Below is a small trained network, with its code and all its weights. Each question gives an input and a target symbol and asks what happens when units are switched off, that is, made to give their printed mean instead of their output.

import numpy as np


def w(rows, s, z=0):
    codes = np.array(rows[::2]) - 128.0
    scale = np.full(codes.shape[1], s)
    scale[-1] = z or s
    return codes * scale


def norm(h):
    return h / np.sqrt((h * h).mean(-1, keepdims=True) + 1e-5)


def f(y):
    return y / 2 * (1 + np.tanh(0.7978845608 * (y + 0.044715 * y**3)))


def softmax(a):
    e = np.exp(a - a.max(-1, keepdims=True))
    return e / e.sum(-1, keepdims=True)


def log_softmax(a):
    a = a - a.max(-1, keepdims=True)
    return a - np.log(np.exp(a).sum(-1, keepdims=True))


def net(x, mask):
    ids = ['αβγζθμξτ'.index(c) for c in x.split()]
    T = len(ids)
    res = E[ids] + P[:T]
    q, k, v = (norm(res) @ M[0].T for M in (Q, K, V))
    z = softmax(np.where(np.tri(T) > 0, q @ k.T / 2**0.5, -1e9)) @ v
    res = res + np.where(mask[0], z, O[0][:, -1]) @ O[0][:, :-1]
    y = f(norm(res) @ A[0][:, :-1].T + A[0][:, -1])
    res = res + np.where(mask[1:13], y, B[0][:, -1]) @ B[0][:, :-1]
    return log_softmax(norm(res)[-1] @ U[:, :-1].T + U[:, -1])


Q, K, V, O, A, B = {}, {}, {}, {}, {}, {}
E = w([
[151,98,81,208,191,114,187,112,118,89],'α',
[94,177,62,155,55,154,185,89,131,65],'β',
[142,160,82,156,89,150,207,159,187,69],'γ',
[230,105,135,150,99,77,149,62,162,31],'ζ',
[2,141,134,193,120,36,81,167,92,181],'θ',
[189,40,107,54,158,62,170,119,103,135],'μ',
[132,104,167,114,36,101,116,146,159,113],'ξ',
[154,174,72,116,143,100,113,78,143,169],'τ',
],0.021)
P = w([
[66,14,98,190,127,173,76,87,207,189],'0',
[88,94,117,179,90,130,157,74,137,169],'1',
[107,116,120,165,95,113,174,112,144,139],'2',
[143,119,138,159,107,96,203,130,155,129],'3',
[146,150,155,168,131,84,188,162,138,97],'4',
[121,166,179,117,130,60,174,156,123,39],'5',
[140,157,151,141,120,73,173,158,85,49],'6',
[174,179,152,157,122,71,159,195,85,29],'7',
[189,208,107,164,117,127,129,204,4,49],'8',
],0.012)
Q[0] = w([
[162,132,117,121,140,192,58,122,119,180],'H0',
[76,40,135,149,99,126,177,44,248,216],'H0',
],0.014)
K[0] = w([
[67,116,141,97,204,238,94,127,141,37],'H0',
[131,8,13,163,95,233,11,112,198,191],'H0',
],0.012)
V[0] = w([
[151,54,141,13,105,101,47,167,166,168],'H0',
[151,231,4,138,222,25,71,59,130,172],'H0',
],0.02)
O[0] = w([
[77,194,189,163,198,132,154,2,169,54,112],'H0',
[217,168,234,171,101,150,213,108,126,240,249],'H0',
],0.0096,0.015)
A[0] = w([
[146,182,73,80,157,131,210,116,105,115,90],'N0',
[99,149,88,94,175,96,77,153,144,72,101],'N1',
[151,164,233,108,162,190,131,149,109,150,29],'N2',
[155,172,176,145,129,143,182,118,106,122,208],'N3',
[129,201,179,136,167,112,159,127,76,70,138],'N4',
[119,74,135,64,128,167,120,127,97,156,100],'N5',
[109,93,252,98,64,197,132,154,136,92,159],'N6',
[185,210,83,119,168,96,93,118,153,167,255],'N7',
[135,117,140,192,97,93,132,133,123,90,113],'N8',
[107,137,65,114,145,68,138,126,143,90,233],'N9',
[80,119,183,119,156,139,134,168,88,26,89],'N10',
[121,148,144,91,129,90,191,152,114,99,252],'N11',
],0.027,0.0051)
B[0] = w([
[157,146,138,167,131,95,82,129,130,107,167],'N0',
[127,135,113,166,193,175,104,137,169,166,197],'N1',
[183,185,134,88,116,156,1,154,160,85,198],'N2',
[65,136,121,126,116,99,171,146,77,163,249],'N3',
[170,151,83,89,216,110,129,118,132,133,203],'N4',
[99,130,141,111,165,130,117,63,149,103,141],'N5',
[124,108,122,150,134,181,92,120,149,88,171],'N6',
[150,165,135,164,115,166,104,122,109,118,163],'N7',
[133,128,169,166,116,120,114,145,130,137,185],'N8',
[148,163,160,108,84,100,182,153,101,111,224],'N9',
[124,43,150,105,33,122,34,163,163,130,193],'N10',
[144,110,121,145,139,84,95,189,149,179,197],'N11',
],0.033,0.022)
U = w([
[191,57,66,148,121,158,162,69,122,210,184],'α',
[121,88,64,37,56,125,167,132,50,108,201],'β',
[137,134,55,81,151,180,238,233,146,126,3],'γ',
[193,115,167,186,73,86,176,125,114,38,128],'ζ',
[1,115,143,206,127,117,127,115,60,181,79],'θ',
[158,143,127,51,197,49,112,54,157,163,129],'μ',
[110,91,163,98,151,168,72,103,185,54,152],'ξ',
[159,223,113,104,158,203,106,42,131,157,177],'τ',
],0.0082,0.0031)

Each question gives the input, a string of symbols that net reads in full, and the target symbol t.
The units are the heads (2 rows each of Q, K, V and O) and the neurons (one row each of A and B). Each row of codes is followed by its name. A weight is (code - 128) times the scale printed after its matrix; where a second scale follows, it is the last column's (O, A, B and U).
mask holds one flag per unit, heads first, then neurons. A switched-off unit (its flag False) gives its mean, the last column of its rows in O or B, instead of its output. The means were averaged over made-up inputs and are rounded, as every weight is.
A unit's drop is (log p(t) with every unit on - log p(t) with that unit switched off) / (log p(t) with every unit on - log p(t) with every unit switched off).
The circuit of an input: a set's keep is (log p(t) with only the set's units on - log p(t) with every unit switched off) / (log p(t) with every unit on - log p(t) with every unit switched off). Starting from the 12 units with the biggest drops (on a tie, the unit counted first), units are removed one at a time, each time the one whose removal leaves the highest keep (on an exact tie, the one counted first), for as long as the keep stays at least 0.8.
circuit, biggest first: the units of the circuit, biggest drop first
unit that matters most: the unit with the biggest drop
k most important neurons: the k neurons with the biggest drops, biggest first
input γ β τ, target γ: circuit, biggest first : (H0, N9, N1)
input α τ ζ μ ξ τ α, target τ: 2 most important neurons : (N2, N10)
input μ θ μ ξ, target μ: circuit, biggest first : (H0, N4)
input β ζ β, target β: circuit, biggest first : (H0, N1)
input β ζ ξ τ θ α ζ, target τ: 3 most important neurons : (N2, N10, N9)
input α α α ζ, target α: 2 most important neurons : (N9, N2)
input ζ β α, target ζ: circuit, biggest first : (H0, N3, N9, N2)
input ζ ξ μ, target ξ: 2 most important neurons : (N1, N10)
input α θ μ, target α: circuit, biggest first : (H0, N2, N9)
input γ β μ, target γ: circuit, biggest first : (H0, N9, N1, N10)
input τ ζ α θ β τ ξ, target τ: circuit, biggest first : (N2, N10)
input β γ θ μ, target β: 3 most important neurons : (N1, N4, N2)
input α γ α ζ ξ ζ ξ, target ξ: unit that matters most : N1
input τ γ μ ζ θ γ γ, target θ: circuit, biggest first : (N3)
input α γ μ ζ τ ξ θ, target τ: circuit, biggest first : (N2, H0)
input θ β ζ ζ β, target ζ: 2 most important neurons : (N3, N4)
input θ α γ β ξ α μ, target ξ: 3 most important neurons : (N10, N1, N3)
input τ θ μ α ζ ξ γ, target ξ: 2 most important neurons : (N10, N1)
input γ ζ α, target γ: 3 most important neurons : (N1, N9, N2)
input θ β μ β μ τ τ β, target τ: 4 most important neurons : (N2, N10, N9, N6)
input θ γ θ, target θ: unit that matters most : N9
